Here is a tiny trained network, its code and every weight. The questions are about switching its units off for an input and a target symbol, where a switched-off unit gives its printed mean instead of its output.

import numpy as np


def w(rows, s, z=0):
    codes = np.array(rows[::2]) - 128.0
    scale = np.full(codes.shape[1], s)
    scale[-1] = z or s
    return codes * scale


def norm(h):
    return h / np.sqrt((h * h).mean(-1, keepdims=True) + 1e-5)


def softmax(a):
    e = np.exp(a - a.max(-1, keepdims=True))
    return e / e.sum(-1, keepdims=True)


def log_softmax(a):
    a = a - a.max(-1, keepdims=True)
    return a - np.log(np.exp(a).sum(-1, keepdims=True))


def net(x, mask):
    ids = ['αδζθλφω'.index(c) for c in x.split()]
    T = len(ids)
    res = E[ids] + P[:T]
    u = 0
    for l in range(3):
        r = norm(res)
        for j in range(2):
            rows = slice(2 * j, 2 * j + 2)
            q, k, v = (r @ M[l][rows].T for M in (Q, K, V))
            z = softmax(np.where(np.tri(T) > 0, q @ k.T / 2**0.5, -1e9)) @ v
            o = O[l][rows]
            res = res + np.where(mask[u + j], z, o[:, -1]) @ o[:, :-1]
        u += 2
    return log_softmax(norm(res)[-1] @ U[:, :-1].T + U[:, -1])


Q, K, V, O = {}, {}, {}, {}
E = w([
[146,10,235,52],'α',
[149,94,139,152],'δ',
[108,178,206,66],'ζ',
[135,96,249,195],'θ',
[53,202,144,83],'λ',
[82,79,108,61],'φ',
[3,169,185,197],'ω',
],0.013)
P = w([
[168,189,158,13],'0',
[64,132,144,94],'1',
[53,38,85,136],'2',
[176,209,79,43],'3',
[62,180,73,125],'4',
[89,29,85,142],'5',
[170,229,70,52],'6',
[61,183,62,133],'7',
[97,3,88,157],'8',
],0.0047)
Q[0] = w([
[254,153,145,126],'L0H0',
[72,63,181,150],'L0H0',
[72,222,131,157],'L0H1',
[249,192,73,116],'L0H1',
],0.0083)
K[0] = w([
[254,81,182,127],'L0H0',
[127,193,122,150],'L0H0',
[89,93,120,100],'L0H1',
[207,87,57,108],'L0H1',
],0.0098)
V[0] = w([
[73,226,96,185],'L0H0',
[2,171,52,87],'L0H0',
[59,130,211,196],'L0H1',
[44,47,180,208],'L0H1',
],0.0069)
O[0] = w([
[91,121,134,231,120],'L0H0',
[139,25,98,6,210],'L0H0',
[238,88,115,169,255],'L0H1',
[173,2,153,98,226],'L0H1',
],0.0072,0.0043)
Q[1] = w([
[150,227,102,128],'L1H0',
[56,168,160,154],'L1H0',
[2,185,201,72],'L1H1',
[152,108,181,89],'L1H1',
],0.0098)
K[1] = w([
[233,207,102,127],'L1H0',
[105,68,206,117],'L1H0',
[85,174,118,6],'L1H1',
[105,145,135,139],'L1H1',
],0.011)
V[1] = w([
[244,151,39,50],'L1H0',
[99,157,152,77],'L1H0',
[127,196,95,143],'L1H1',
[175,114,93,172],'L1H1',
],0.011)
O[1] = w([
[85,114,255,54,69],'L1H0',
[190,95,168,124,148],'L1H0',
[91,120,152,177,3],'L1H1',
[96,122,231,76,83],'L1H1',
],0.0073,0.0065)
Q[2] = w([
[16,158,138,245],'L2H0',
[108,124,157,133],'L2H0',
[119,157,118,106],'L2H1',
[17,1,173,75],'L2H1',
],0.0087)
K[2] = w([
[143,82,137,254],'L2H0',
[164,72,200,83],'L2H0',
[39,113,113,238],'L2H1',
[42,187,71,21],'L2H1',
],0.0082)
V[2] = w([
[131,156,85,121],'L2H0',
[193,178,112,1],'L2H0',
[40,147,109,67],'L2H1',
[174,197,89,162],'L2H1',
],0.0096)
O[2] = w([
[59,66,185,85,129],'L2H0',
[2,113,170,173,255],'L2H0',
[184,144,30,92,130],'L2H1',
[37,150,126,110,96],'L2H1',
],0.0065,0.0087)
U = w([
[160,175,142,130,255],'α',
[123,104,187,122,111],'δ',
[4,86,162,116,74],'ζ',
[197,73,206,217,108],'θ',
[97,58,58,41,134],'λ',
[206,73,148,1,152],'φ',
[227,48,27,185,137],'ω',
],0.0081,0.0041)

Each question gives the input, a string of symbols that net reads in full, and the target symbol t.
The units are the heads (2 rows each of Q, K, V and O). Each row of codes is followed by its name. A weight is (code - 128) times the scale printed after its matrix; where a second scale follows, it is the last column's (O and U).
mask holds one flag per head, layer by layer. A switched-off head (its flag False) gives its mean, the last column of its rows in O, instead of its output. The means were averaged over made-up inputs and are rounded, as every weight is.
A unit's drop is (log p(t) with every unit on - log p(t) with that unit switched off) / (log p(t) with every unit on - log p(t) with every unit switched off).
The circuit of an input: a set's keep is (log p(t) with only the set's units on - log p(t) with every unit switched off) / (log p(t) with every unit on - log p(t) with every unit switched off). Starting from all 6 units, units are removed one at a time, each time the one whose removal leaves the highest keep (on an exact tie, the one counted first), for as long as the keep stays at least 0.8.
circuit, biggest first: the units of the circuit, biggest drop first
unit that matters most: the unit with the biggest drop
heads that matter: for each layer, one digit per head in row order, 1 if its drop is at least 0.15 and else 0, layers parted by /
drop of u: that unit's drop, to one decimal
input φ δ δ, target φ: heads that matter	10 / 10 / 01
input α α λ φ δ α ω, target ω: heads that matter	00 / 10 / 00
input δ ω θ, target ω: circuit, biggest first	[L1H0]
input α φ ω ω α δ ω δ ζ, target ω: heads that matter	10 / 10 / 00
input δ α δ α λ α δ δ, target λ: circuit, biggest first	[L0H1; L1H1]
input λ ζ α φ φ α λ φ δ, target λ: circuit, biggest first	[L0H1; L2H1; L1H1]
input α δ λ θ δ φ δ ζ, target ζ: heads that matter	01 / 01 / 10
input θ α α α δ α α δ, target θ: circuit, biggest first	[L0H0; L1H1]
input δ ζ α δ α, target ζ: heads that matter	01 / 00 / 01
input ζ α ω δ, target α: circuit, biggest first	[L0H1; L0H0]
input α δ θ φ θ λ, target φ: heads that matter	11 / 10 / 01
input α α φ α α δ, target φ: drop of L2H1	0.1
input α ω ζ λ λ δ ζ ζ, target ζ: drop of L1H0	0.0
input δ δ α ζ δ, target ζ: unit that matters most	L0H1
input ω ω ζ α α ω λ, target ζ: drop of L2H0	0.1
